Below is a small trained network, with its code and all its weights. Each question gives an input and a target symbol and asks what happens when units are switched off, that is, made to give their printed mean instead of their output.

import numpy as np


def w(rows, s, z=0):
    codes = np.array(rows[::2]) - 128.0
    scale = np.full(codes.shape[1], s)
    scale[-1] = z or s
    return codes * scale


def norm(h):
    return h / np.sqrt((h * h).mean(-1, keepdims=True) + 1e-5)


def f(y):
    return y / 2 * (1 + np.tanh(0.7978845608 * (y + 0.044715 * y**3)))


def softmax(a):
    e = np.exp(a - a.max(-1, keepdims=True))
    return e / e.sum(-1, keepdims=True)


def log_softmax(a):
    a = a - a.max(-1, keepdims=True)
    return a - np.log(np.exp(a).sum(-1, keepdims=True))


def net(x, mask):
    ids = ['βγελσω'.index(c) for c in x.split()]
    T = len(ids)
    res = E[ids] + P[:T]
    u = 0
    for l in range(2):
        q, k, v = (norm(res) @ M[l].T for M in (Q, K, V))
        z = softmax(np.where(np.tri(T) > 0, q @ k.T / 4**0.5, -1e9)) @ v
        res = res + np.where(mask[u], z, O[l][:, -1]) @ O[l][:, :-1]
        u += 1
        y = f(norm(res) @ A[l][:, :-1].T + A[l][:, -1])
        res = res + np.where(mask[u : u + 12], y, B[l][:, -1]) @ B[l][:, :-1]
        u += 12
    return log_softmax(norm(res)[-1] @ U[:, :-1].T + U[:, -1])


Q, K, V, O, A, B = {}, {}, {}, {}, {}, {}
E = w([
[135,123,1,145,89],'β',
[133,110,111,51,68],'γ',
[56,168,41,112,103],'ε',
[94,30,98,141,112],'λ',
[58,119,169,96,153],'σ',
[159,190,131,169,169],'ω',
],0.0049)
P = w([
[153,93,132,1,222],'0',
[128,112,145,54,172],'1',
[115,123,140,93,138],'2',
[114,138,138,124,108],'3',
[113,152,141,153,83],'4',
[110,167,151,177,53],'5',
[111,177,169,204,15],'6',
[126,192,164,236,17],'7',
],0.0032)
Q[0] = w([
[171,84,73,143,252],'L0H0',
[176,2,238,143,178],'L0H0',
[67,51,93,134,142],'L0H0',
[22,142,45,184,45],'L0H0',
],0.0085)
K[0] = w([
[239,104,159,5,196],'L0H0',
[57,81,37,26,242],'L0H0',
[123,13,194,128,131],'L0H0',
[122,81,208,207,3],'L0H0',
],0.0066)
V[0] = w([
[194,125,54,101,91],'L0H0',
[170,137,193,5,12],'L0H0',
[211,106,95,98,90],'L0H0',
[140,117,122,184,179],'L0H0',
],0.0033)
O[0] = w([
[115,184,118,172,166,80],'L0H0',
[189,254,111,52,33,16],'L0H0',
[106,204,93,138,159,2],'L0H0',
[94,88,114,147,160,99],'L0H0',
],0.0031,0.00048)
A[0] = w([
[168,52,202,122,224,156],'L0N0',
[162,150,74,143,150,110],'L0N1',
[129,47,107,107,118,123],'L0N2',
[139,122,180,165,119,11],'L0N3',
[135,132,97,129,131,76],'L0N4',
[167,122,149,189,201,101],'L0N5',
[131,125,155,75,177,37],'L0N6',
[176,136,54,157,137,110],'L0N7',
[127,99,113,110,125,85],'L0N8',
[132,126,181,152,104,64],'L0N9',
[85,120,253,109,157,15],'L0N10',
[125,119,136,120,118,98],'L0N11',
],0.0061,0.0013)
B[0] = w([
[158,164,111,65,138,252],'L0N0',
[146,124,193,83,96,150],'L0N1',
[126,42,80,124,131,200],'L0N2',
[119,127,107,183,140,125],'L0N3',
[128,130,154,108,113,111],'L0N4',
[207,136,162,226,238,234],'L0N5',
[111,92,181,120,134,132],'L0N6',
[167,111,218,66,78,169],'L0N7',
[117,102,119,126,128,123],'L0N8',
[125,107,77,186,146,142],'L0N9',
[83,114,255,109,70,213],'L0N10',
[126,120,109,140,132,119],'L0N11',
],0.0072,0.0014)
Q[1] = w([
[222,177,114,142,245],'L1H0',
[173,147,109,146,31],'L1H0',
[150,68,147,117,195],'L1H0',
[140,64,73,116,93],'L1H0',
],0.012)
K[1] = w([
[164,181,77,1,176],'L1H0',
[103,195,101,172,72],'L1H0',
[81,118,132,90,206],'L1H0',
[70,117,89,186,171],'L1H0',
],0.0097)
V[1] = w([
[132,37,68,105,218],'L1H0',
[254,98,89,79,77],'L1H0',
[231,87,208,145,131],'L1H0',
[194,206,60,178,187],'L1H0',
],0.0059)
O[1] = w([
[146,162,117,223,3,164],'L1H0',
[17,173,146,187,188,181],'L1H0',
[68,164,22,122,128,95],'L1H0',
[53,87,139,64,74,2],'L1H0',
],0.0054,0.0036)
A[1] = w([
[82,123,172,163,126,172],'L1N0',
[126,100,122,121,225,154],'L1N1',
[137,175,125,177,97,95],'L1N2',
[131,12,242,99,128,33],'L1N3',
[130,130,124,102,112,130],'L1N4',
[189,118,47,101,150,7],'L1N5',
[114,144,124,113,123,97],'L1N6',
[155,126,169,111,144,146],'L1N7',
[71,148,115,193,200,160],'L1N8',
[68,61,64,105,120,151],'L1N9',
[139,169,115,220,216,14],'L1N10',
[73,2,50,139,105,83],'L1N11',
],0.0098,0.0018)
B[1] = w([
[159,116,99,108,155,165],'L1N0',
[153,98,156,186,83,166],'L1N1',
[147,94,160,125,89,178],'L1N2',
[48,38,141,112,153,206],'L1N3',
[131,109,124,155,139,133],'L1N4',
[180,95,95,91,159,125],'L1N5',
[135,132,130,159,151,125],'L1N6',
[102,112,106,163,146,174],'L1N7',
[176,122,153,176,177,210],'L1N8',
[149,108,102,203,99,180],'L1N9',
[156,160,165,184,179,255],'L1N10',
[80,171,9,167,91,241],'L1N11',
],0.014,0.0047)
U = w([
[223,95,84,55,157,8],'β',
[82,233,153,73,145,39],'γ',
[170,112,200,111,2,23],'ε',
[94,142,30,202,71,231],'λ',
[42,27,156,118,164,148],'σ',
[192,149,188,228,185,224],'ω',
],0.0096,0.0011)

Each question gives the input, a string of symbols that net reads in full, and the target symbol t.
The units are the heads (4 rows each of Q, K, V and O) and the neurons (one row each of A and B). Each row of codes is followed by its name. A weight is (code - 128) times the scale printed after its matrix; where a second scale follows, it is the last column's (O, A, B and U).
mask holds one flag per unit, layer by layer, with each layer's heads first. A switched-off unit (its flag False) gives its mean, the last column of its rows in O or B, instead of its output. The means were averaged over made-up inputs and are rounded, as every weight is.
A unit's drop is (log p(t) with every unit on - log p(t) with that unit switched off) / (log p(t) with every unit on - log p(t) with every unit switched off).
The circuit of an input: a set's keep is (log p(t) with only the set's units on - log p(t) with every unit switched off) / (log p(t) with every unit on - log p(t) with every unit switched off). Starting from the 12 units with the biggest drops (on a tie, the unit counted first), units are removed one at a time, each time the one whose removal leaves the highest keep (on an exact tie, the one counted first), for as long as the keep stays at least 0.8.
units of the circuit, in order: the units of the circuit, biggest drop first
top k neurons: the k neurons with the biggest drops, biggest first
top k neurons in layer l: the k neurons of layer l with the biggest drops, biggest first
drop when u is switched off: that unit's drop, to one decimal
input ε λ σ β σ γ, target β: units of the circuit, in order => L0N5; L1H0; L1N5; L0N10
input σ λ γ ω γ σ γ, target β: units of the circuit, in order => L0N5; L1H0; L0N10; L1N5
input σ β ω ω γ λ γ, target ε: top 4 neurons => L0N5; L1N11; L1N10; L1N3
input λ ε γ, target σ: top 2 neurons in layer 0 => L0N0; L0N5
input β β σ β γ β ε, target ω: top 2 neurons => L0N7; L1N11
input ε β β ω λ ω σ β, target β: top 3 neurons => L0N7; L0N5; L0N10
input γ λ γ, target ε: top 3 neurons in layer 1 => L1N11; L1N2; L1N10
input ε ω λ λ β, target ε: top 2 neurons => L0N7; L1N11
input σ ω ω ω λ λ β, target ε: top neuron => L0N5
input σ ω σ β, target β: top 2 neurons in layer 0 => L0N10; L0N7
input λ λ γ ε λ γ β, target γ: top 3 neurons in layer 1 => L1N3; L1N11; L1N10
input ω β σ ω ε β β, target ω: top 2 neurons in layer 0 => L0N7; L0N10
input σ ω β ε, target ω: top 2 neurons => L0N0; L0N7
input ω ω σ ω β β, target ω: top 2 neurons => L0N0; L0N7
input β ω ω ε ω ω σ ε, target β: top 2 neurons => L0N5; L0N10
input σ ω ω ε σ σ γ ε, target γ: top 2 neurons => L0N5; L1N11
input λ λ λ γ λ λ λ σ, target σ: top neuron => L0N10
input β ε ε, target σ: top 2 neurons in layer 0 => L0N5; L0N0
input ω ω ω λ β γ σ, target σ: drop when L1H0 is switched off => 0.2
input ω ω λ ε λ ε, target ε: drop when L1H0 is switched off => 0.1
